(in the rows, 128 means zero)
Facts:
skevaski {Θ=dogek, Φ=lenuves, Ξ=d}
grelel {Ξ=c, λ=flatin}
rotim {Θ=muskol, Ξ=b}
skulu {Θ=skabral, Φ=tefles,baplum, Ξ=b}
tefles {Θ=flabes, Φ=skilun, Ξ=a}
gruvoplir {Ξ=b}
feplor {Φ=skevaski, Ξ=a}
pimem {Θ=gubri, Ξ=c}
monon {Θ=kugrun, Ξ=d}
tozul {Ξ=b}
feskipal {Θ=tregro, Ξ=e}
tezir {Φ=detem, Ξ=d}
klogrol {Θ=feskipal, Ξ=a}
fogrekin {Θ=biskilik, Ξ=a}
trati {Φ=plonos,rusem, Ξ=a}
flabadra {Ξ=c}
demis {Θ=tronabron, Ξ=a}
bregral {Θ=vafles, Ξ=e}
fladru {Θ=skidris, Ξ=a}
foge {Θ=gritro, Ξ=a}
brunir {Θ=zipladror, Ξ=b}
lilusin {Θ=plotil, Ξ=d}
fuflurun {Φ=kliker, Ξ=b, λ=grida,surevi,lozem,grudona,troklol,nabi,tronabron}
dekova {Φ=broni, Ξ=b}
klekur {Θ=stimeklok, Φ=migregro, Ξ=c, λ=dipi,skulu,grasok,pliriplar,dekova}
bodar {Θ=pluplu, Ξ=b}
skidris {Θ=fogrekin, Φ=simim, Ξ=c}
teti {Ξ=e}
lozem {Ξ=e}
buzar {Θ=fladru, Ξ=b}
damen {Φ=viflesin,kliker, Ξ=a}
griler {Ξ=a, λ=keflor,fladru,flatrum,trufar}
dilin {Ξ=a, λ=stupe,surevi,traklil}
zazakle {Ξ=b}
flokligar {Ξ=c}
sudrer {Ξ=b, λ=gruvoplir,fope,surevi,lilusin,fogrekin,plonos,rusem,grudona,tronabron,plova}
faklum {Θ=tragem, Ξ=c}
traklil {Ξ=c}
tropen {Θ=migregro, Φ=branas,tatroni,trufar, Ξ=a}
groflon {Ξ=b}
lenuves {Θ=griras, Φ=fuflurun,rotim, Ξ=a}
rezo {Θ=kuvi, Ξ=b}
nofum {Θ=tutom, Ξ=a}
patrok {Θ=flatin, Ξ=a}
kovan {Θ=plidrel, Ξ=b}
rusem {Ξ=d}
ziflumun {Θ=dakla, Ξ=c}
fita {Φ=simim,broni, Ξ=b, λ=biskilik,tutom,trati,kovan,flabadra}
broni {Θ=brimu, Φ=rotim, Ξ=e}
grida {Θ=nesuzek, Ξ=a}
saplo {Θ=sepafen, Φ=kliker, Ξ=c}
grudona {Ξ=b}
sofluflil {Θ=plustam, Φ=ziflumun, Ξ=a, λ=skelustus,liskis,biskilik,sarer,graval,diro}
troklol {Θ=tezir, Φ=plonos,pluplu, Ξ=b}
legam {Ξ=c}
trokludran {Φ=putrupu,feplor, Ξ=c, λ=viflesin,fope,grapagom}
sovo {Φ=detem,rotim, Ξ=d}
nabi {Ξ=a}
dumir {Ξ=d}
gorer {Ξ=c}
flibre {Ξ=b}
zitil {Θ=pliriplar, Ξ=e}
pliriplar {Φ=muskol, Ξ=c}
klasagro {Φ=trati, Ξ=b}
flabes {Φ=fligristes, Ξ=a, λ=gruvoplir,fladru,fogrekin,gorer,gegam}
grapagom {Ξ=b}
trakasos {Ξ=a}
plalak {Θ=gagru, Ξ=c, λ=feskipal,klikal,teti}
klikal {Θ=broni, Ξ=b}
sepafen {Θ=skudras, Ξ=d}
gike {Θ=vavur, Ξ=b, λ=skevaski}
flatu {Ξ=d, λ=fope,griras}
grasok {Θ=subal, Φ=viflesin,fligristes, Ξ=c}
surevi {Θ=skubem, Ξ=b}
bigrim {Θ=rezo, Φ=flisem,bodar, Ξ=b}
fligristes {Θ=skoskal, Φ=broni, Ξ=e}
stiklin {Θ=plosto, Ξ=c, λ=damen,stupe,dakla,tevum}
giklesta {Φ=rusem,bodar, Ξ=a}
muskol {Ξ=e, λ=lomivu,katur,lezim,trufar,plova,lenuves}
skite {Ξ=d, λ=liskis,brunir,dumir,giklesta}
litrer {Ξ=c, λ=fladru,ledre,katur,drefle,bigrim,fligristes,suskis}
kuzimi {Θ=surevi, Ξ=d}
skubem {Ξ=a}
betros {Θ=legam, Ξ=a}
dribrostuk {Θ=faklum, Ξ=d}
lipur {Θ=liskis, Ξ=b}
raflu {Θ=bugrin, Ξ=a, λ=flesa,zazakle,saplo,skubem,bodar,flabadra,tubrun}
dagru {Θ=tropan, Ξ=a, λ=zestin}
dipi {Θ=bigrim, Φ=pliriplar, Ξ=e}
segur {Θ=trokludran, Ξ=a}
flatin {Θ=pimem, Φ=pluplu,lenuves, Ξ=a}
lofla {Θ=plekik, Ξ=e}
putrupu {Θ=tozul, Φ=viflesin, Ξ=e, λ=skilun}
skilun {Θ=nofum, Ξ=a}
tregro {Θ=stunul, Ξ=d}
tutom {Θ=demis, Ξ=a}
kosin {Ξ=e, λ=tregro,gorer,dribrostuk,reste}
gritro {Θ=zugrum, Φ=dakla, Ξ=e}
gubri {Θ=simim, Ξ=d}
gagru {Θ=troklol, Ξ=d}
vavur {Φ=plidrel,lenuves, Ξ=b}
dufidi {Θ=grasok, Ξ=b, λ=stupe,sepafen,brefol,bregral,trati}
griras {Θ=raflu, Ξ=a}
plova {Θ=skelustus, Ξ=c}
nufalin {Φ=dagru,ziflumun, Ξ=b}
dugrenis {Ξ=b, λ=fogrekin,nibi,dumir,flisem,dogek,trati,grapagom,tropan}
plekun {Φ=pesevel,lomivu,broni, Ξ=c}
graval {Θ=lige, Φ=tefles,flisem, Ξ=b}
stupe {Θ=britroska, Ξ=a}
draplak {Ξ=a}
zipladror {Ξ=c}
vafles {Θ=gutra, Ξ=e, λ=tutom,vituk,giklesta,ziflumun,lenuves}
branas {Φ=fita, Ξ=a}
flisem {Θ=patrok, Φ=dipi,skevaski,ziflumun, Ξ=a}
trastem {Ξ=b}
bisko {Ξ=a}
tevum {Θ=viflesin, Ξ=d}
fope {Ξ=d}
pesevel {Ξ=a}
zestin {Φ=simim, Ξ=b}
plotrakim {Ξ=a, λ=feskipal,skevaski,graval,kledi,pliriplar,monon}
pluplu {Ξ=e}
kledi {Ξ=a}
ledre {Θ=gatragrin, Ξ=a}
tubrun {Ξ=b}
plosto {Θ=tatroni, Ξ=e}
tronabron {Θ=kledi, Ξ=c}
baplum {Θ=betros, Φ=gegam,tefles, Ξ=c}
kuvi {Θ=grudona, Ξ=a, λ=stupe,rusem,trastem,trufar,dekova}
dogek {Θ=dugrenis, Φ=detem,fita,lezim, Ξ=a}
drefle {Θ=tuplal, Ξ=c}
skudras {Θ=buzar, Ξ=d}
vaklu {Θ=lenuves, Ξ=a}
reste {Θ=flatrum, Ξ=a}
tragro {Θ=baplum, Φ=nufalin, Ξ=a}
simim {Θ=gorer, Ξ=b}
viflesin {Ξ=b}
migregro {Θ=nufalin, Ξ=a}
nibi {Θ=flatu, Φ=biskilik,broni, Ξ=a}
stistidon {Θ=zitil, Ξ=c, λ=ziflumun}
lezim {Θ=bodar, Φ=dakla, Ξ=a}
laklus {Θ=trakasos, Ξ=d, λ=lofla,flibre,betros,plidrel}
skonel {Ξ=b, λ=dipi,trastem}
vituk {Θ=dipi, Ξ=e}
stoni {Φ=tefles,grasok, Ξ=e}
plonos {Θ=teti, Φ=biskilik, Ξ=b}
grotrul {Ξ=d, λ=sovo,keflor,troklol}
dakla {Ξ=c}
plekik {Ξ=e, λ=reste,troklol,plekun}
suskis {Θ=lozem, Φ=bugrin,grasok, Ξ=d}
trufar {Θ=flokligar, Ξ=e}
tatroni {Θ=monon, Ξ=a}
skabral {Θ=draplak, Ξ=a}
diro {Ξ=c}
grekle {Ξ=b}
tuplal {Θ=kovan, Ξ=e}
plotil {Θ=skevaski, Ξ=b, λ=liskis,plonos,rusem,sostu}
lomivu {Θ=klogrol, Φ=detem,rusem, Ξ=c}
skelustus {Θ=rotim, Ξ=e}
skoskal {Θ=grekle, Ξ=e}
subal {Θ=detem, Ξ=b}
stimeklok {Ξ=e, λ=nofum,simim,tropan,flabadra}
lige {Ξ=c, λ=lofla,ledre,klikal,flatin,graval,lezim,lenuves}
sarer {Ξ=e}
zugrum {Θ=fuflurun, Ξ=a}
plustam {Ξ=a}
kliker {Ξ=a}
brimu {Ξ=a}
gatragrin {Θ=drefle, Ξ=b, λ=gruvoplir,lozem,dredok,nabi}
dredok {Θ=saplo, Ξ=a}
tuzo {Θ=klikal, Ξ=c, λ=patrok,skelustus}
plidrel {Θ=dredok, Φ=trokludran, Ξ=a}
brefol {Ξ=a}
detem {Φ=rotim, Ξ=a}
gegam {Ξ=a}
keflor {Ξ=d}
gutra {Θ=lofla, Φ=suskis, Ξ=b}
flatrum {Θ=keflor, Ξ=b}
kugrun {Θ=fligristes, Ξ=c, λ=keflor,dribrostuk,dredok,groflon}
nesuzek {Θ=plunur, Ξ=a, λ=tropen,brefol,sarer}
biskilik {Θ=tuzo, Φ=simim,fligristes, Ξ=a}
britroska {Θ=tevum, Ξ=a, λ=grasok,tozul,bodar}
liskis {Θ=rabur, Ξ=b}
bugrin {Θ=tropen, Φ=zestin, Ξ=a}
bulu {Θ=plonos, Ξ=b, λ=biskilik,bisko,nabi}
sostu {Θ=bisko, Φ=zestin, Ξ=c}
tropan {Θ=laklus, Ξ=c}
flesa {Θ=suskis, Ξ=c}
bami {Θ=lilusin, Ξ=a, λ=sepafen}
katur {Φ=bugrin, Ξ=e}
rabur {Ξ=c, λ=subal,tefles,tronabron}
tragem {Θ=plalak, Ξ=a}
stunul {Θ=skulu, Ξ=e}
plunur {Θ=litrer, Ξ=a}

Known rows:
plotrakim: [163 124 167 102 104 130  75  83 176 132 103 136 136 149 131 135 122 178
 109 104 143 118 200 116  91 136 106 126 160 130 187 129 120 166 148 132
  77  90  74 108 101 108 141 136  95]
tubrun: [103 134 116 126 129 112 123 135 135 117 131 123 141 120 119 100 136 115
 147 132 126 106 120 129 139 109 144 114 120 126 107 103 118 125 119 102
 137 131 138 138 141 134 127 146 130]
raflu: [161 125 145 125 134 131 110 100 153 150 113 147 122 134 132 145 121 145
 112 119 143 136 162 121 106 139 103 128 134 109 166 123 119 149 150 139
  91 107  98 105 117 115 126 136 103]
bugrin: [137 130 119 128 109 138 133 116 118 131 137 107 125 136 133 128 129 134
 130 116 140 132 113 142 124 161 146 141 114 140 115 126 135 121 127 156
 143 126 137 153 133 139 130 143 143]
plotil: [137 150 122 152 184 108 120  95 149 151 124 161 139 119 104 136 129 113
 134 162 135 139 156 116 127 109 107 111 124  74 167 114 107 147 152 116
 107 121 106  77 118 120  93 149  88]
trati: [132 140 158 138 138 114 138 139 122 136 115 125  83 128 161 109 124 131
 117 137 143 141 114 126 129 146 104 137 103 126 132 117 132 122 132 130
 122 121 131 147 134 134 123 132 137]
dufidi: [121 166 167 165 252  69 166  65 149 196 112 169  64 124 144 114 131 109
 121 186 147 173 132 107 142 106  67  94  55  27 173  95 100 142 175  96
 114  93  84 111 146 112  43 179  65]
dugrenis: [147 163 128 161 177 102 100 103 143 145 123 162 144 110  93 129 130 117
 136 143 151 132 160 116 141 110 115 119 127  89 169 117 112 143 148 116
  97 127 110  78 124 106 104 148  86]
nibi: [124 123 125 119 108 136 146 132 118 121 122 104 105 143 163 111 127 128
 126 151 123 135 113 128 104 151 125 136 108 146 123 130 128 135 128 144
 136 124 137 144 120 158 130 123 151]
stupe: [129 135 152 148 197 107 192 112 118 178 126 134  43 130 174 133 124 108
 106 151 140 179  87 127 139 140  83 127  55  69 126 113 122 113 142 128
 136 116 120 158 170 128  74 153 120]
stiklin: [137 141 157 148 213 129 170  94 130 208 121 166  70 136 167 137 132 100
  93 160 128 190 129 132 111 126  77 102  82  61 157 144 129 117 198 132
 123  93  95 110 132 110  74 138  73]
nesuzek: [160 135 157 136 152 122 123  93 151 159 111 148 104 133 137 145 121 142
 108 126 145 151 158 122 114 136  90 128 120  97 174 125 120 144 155 134
  95 107  94 112 125 110 110 143  98]
diro: [119 120 142 113 111 152 124 144 122 138 126 126 121 137 144 112 139 125
 110 101 123 132 119 135 118 136 138 118 129 155 110 143 149  99 150 127
 144 118 125 145 134 116 143 123 119]
giklesta: [126 122 149 108  96 126 115 147 132 117 114 121  95 142 145 111 122 144
 120 127 134 120 133 124 123 147 117 137 137 153 135 122 136 137 120 125
 123 124 128 135 126 135 146 118 142]
vituk: [104 111 121  83 118 144 130 129 139 129 130 113 122 139 138  99 141 131
 131 126 119 110 128 132 115 130 129 112 123 138 103 100 114 130 141 108
 138 126 133 137 125 134 128 145 128]
flokligar: [129 134 139 134 112 148 118 156 111 141 131 128 128 121 132 111 145 113
 113  99 134 135 112 138 134 138 144 127 132 159 113 148 155  91 147 130
 140 126 136 137 142 104 143 121 121]
legam: [126 130 136 135 114 147 122 161 112 142 131 131 123 119 134 114 139 115
 113  95 140 137 110 143 129 142 140 131 132 156 109 145 159  89 149 125
 139 128 133 140 143 108 144 120 115]
vaklu: [122  95 122 101 113 144 147 121 129 130 130 110 111 145 152 130 123 126
 123 121 113 132 111 130 109 138 125 128 114 129 110 116 129 131 124 129
 135 123 138 147 141 145 137 129 142]
ziflumun: [104 105 156  82 107 151 118 112 137 138 138 134 134 159 150 121 135 155
 109 115 109 124 141 143 115 136 116  96 161 148 114 127 167 117 156 116
 135 103 115 148 106 106 161 116 126]

Rows:
No name comes twice in this set of rows, the named rows included.
[ 93 139 117 108 117 111 118 141 121 106 125 140 122 133 110  94 132 111
 154 155 123 105 113 130 152 125 139 117 132 141 122  97 133 139 119  95
 140 138 141 116 131 141 135 127 141]  bigrim
[119 144 116 125 121 139 120 125 114 121 147 106 139 120 131  95 146 133
 135 139 144 120 122 143 128 148 137 120 126 150  99 106 132 114 144 133
 142 138 145 134 112 134 133 152 140]  fligristes
[119 113 116 102 123 145 152 101 120 134 148 118 118 151 136 146 125 137
 124 130 118 136 107 150 137 147 126 133 124 128 109 121 144 133 119 143
 149 129 134 151 128 142 131 128 152]  tefles
[189 147  89 159 141 158 115 115 115 135 134 150 167 108  97 191 124 109
 119 157 135 157 151 131 118 147 121 162 160 118 166 171 112 156 141 181
  99 162 129  46  88 132 120  89 115]  flabes
[102 157 126 154 147  93 130 129 123 119 124 122 115 115 132  84 136 117
 142 167 143 125 118 117 146 127 130 117  98 124 121 106 123 130 128 111
 140 128 138 135 132 147 108 154 132]  dekova
[111 162 110 150 140 108 115 112 108 116 154 129 158 113  97 117 137 134
 147 142 142 113 117 149 162 128 144 117 127 128 104  98 143 114 122 120
 147 137 150 141 125 124 128 156 139]  viflesin
[154 151 142 121 137 136  76 101 156 139 130 164 152 124  91 134 133 157
 122 127 151 119 188 130 130 127 107 115 175 125 162 109 124 146 163 117
  86 120  98  75  92  80 131 132  89]  muskol
[166 155  39 181 190 148 131 121  96 129 156 182 202  84  64 207 124  64
 148 206 111 157 132 142 152 112 118 142 165  81 148 153 107 155 144 154
 106 189 162  10  88 131 105  83 111]  fuflurun
[121 137 130 121 115 139 105 151 130 124 129 126 130 115 109 102 137 129
 133 107 152 109 127 133 139 131 139 129 133 155 108 106 124 114 135 114
 131 140 135 129 139 109 136 146 125]  teti
[148 153 140 133 150 130  93 114 153 148 120 150 135 119 106 125 141 138
 122 123 159 130 174 122 126 127 108 124 142 121 160 115 111 138 158 121
  98 122 103  88 109  96 111 147  90]  stimeklok
[133 143 155 157 132 136 127 156  99 143 139 126 121 109 147 110 140 120
 109 113 147 151 106 138 130 137 130 120 120 135  97 142 160  83 158 129
 137 125 145 153 139 102 134 130 122]  dakla
[ 89 147 111 118 129 112 124 116 122 121 126 134 122 138 106  96 130 114
 152 142 136 105 111 135 157 138 155 121 112 136 135  98 134 127 116 106
 153 132 132 128 143 137 125 152 127]  skulu
[137  96 102  97 105 161 145 136 124 122 137 118 134 135 139 152 125 119
 127 126 103 126 115 133 109 132 131 135 135 133 111 130 119 134 122 145
 129 142 147 124 127 146 139 107 144]  reste
[116 110 125  86 115 141 149 125 120 129 133 131  92 155 150 132 118 129
 125 140 113 132 106 141 133 148 112 124 126 132 120 108 146 136 123 126
 138 130 137 143 129 143 143 114 152]  flisem
[122 129 129 129 107 151 126 170 104 125 123 120 129 125 152 104 144 106
 117 139 119 140 110 131 108 143 140 128 134 164 116 159 141 108 156 134
 143 133 137 116 114 136 144  95 131]  plekun

Now the same objects, written a new way:
Known rows:
kovan: [104 137 137 116  90 122 124 148 145 134 156 135 130]
fita: [ 92 134 196 116  85  73 169  92  62 121  99 154  87]
gatragrin: [104  61 139  89  61 133 134 144  96  97  88 113 145]
plekik: [ 90  61 126 114 118 110  95 131  92  91  87  67 158]
klogrol: [130 120  85 154 131 186 115 129 116 131 109 147 118]
skudras: [136 110 113 159 146 150 105 109 118 132 122 119 139]
dribrostuk: [152  81  71 126 147 143 137 124 148 123 153 130 134]
gorer: [182 144 123  92 143 100  93 169 145 108 131  55 157]
vafles: [ 85  83 198 106  99 114 111 114  88 137 131 102 107]
plustam: [155 104 147 200 151 150 131 164 144  87  87 129 189]
dugrenis: [ 94 111 195 106  58 127 120 144  85 111  85  73 129]
gagru: [144 100 121 151 156 143 108 109 127 137 120 121 145]
pluplu: [101 149 119 155 158  68 124 118  77 135 110  95 154]
graval: [ 88 196 149  90 104 137 160  94 183 176 176 182 126]
grotrul: [134  56 134 126 120 140 129 127 102  96 105  87 133]
tragro: [125 117 107 119 149 184 133 112 134 106 117 204 166]
skabral: [132 127  85 154 131 166 121 135 111 129 110 138 123]
rezo: [130 113 139 157 100 119 127 140 137 134 116 156 197]
teti: [106 135 154 150 139  99  96 147 144 134 160  87 154]

Rows:
No name comes twice in this set of rows, the named rows included.
[146 136 109 143 163  92 147  83 145  85 129 126 124]  sovo
[148  99 102 136 133 156 107  97 114 160 127 148 130]  kuzimi
[135 139 224 110 146  92 150 120 118 130  55  78 131]  trokludran
[ 95 141 169 106 116  94 149 131 168 100 143 176 200]  bigrim
[104 147 107 148 162 144 182 108 170 123 107 135 107]  damen
[118 124 171 129 153  97 130 135 145 141 187 127 186]  dipi
[109 105 102 114 161 179 153 130  98 132 101 198 171]  dagru
[127 156 134 177 171 107 110  89 115 100  97 117 129]  tezir
[118 149 116 162 156 151 172  99 122 117  85 149 132]  feplor
[117 147  78 166 154 162 195 138 101 156  75 121 119]  kliker
[128 155  79 118 108  75 135 125 165  81 132 154 145]  troklol

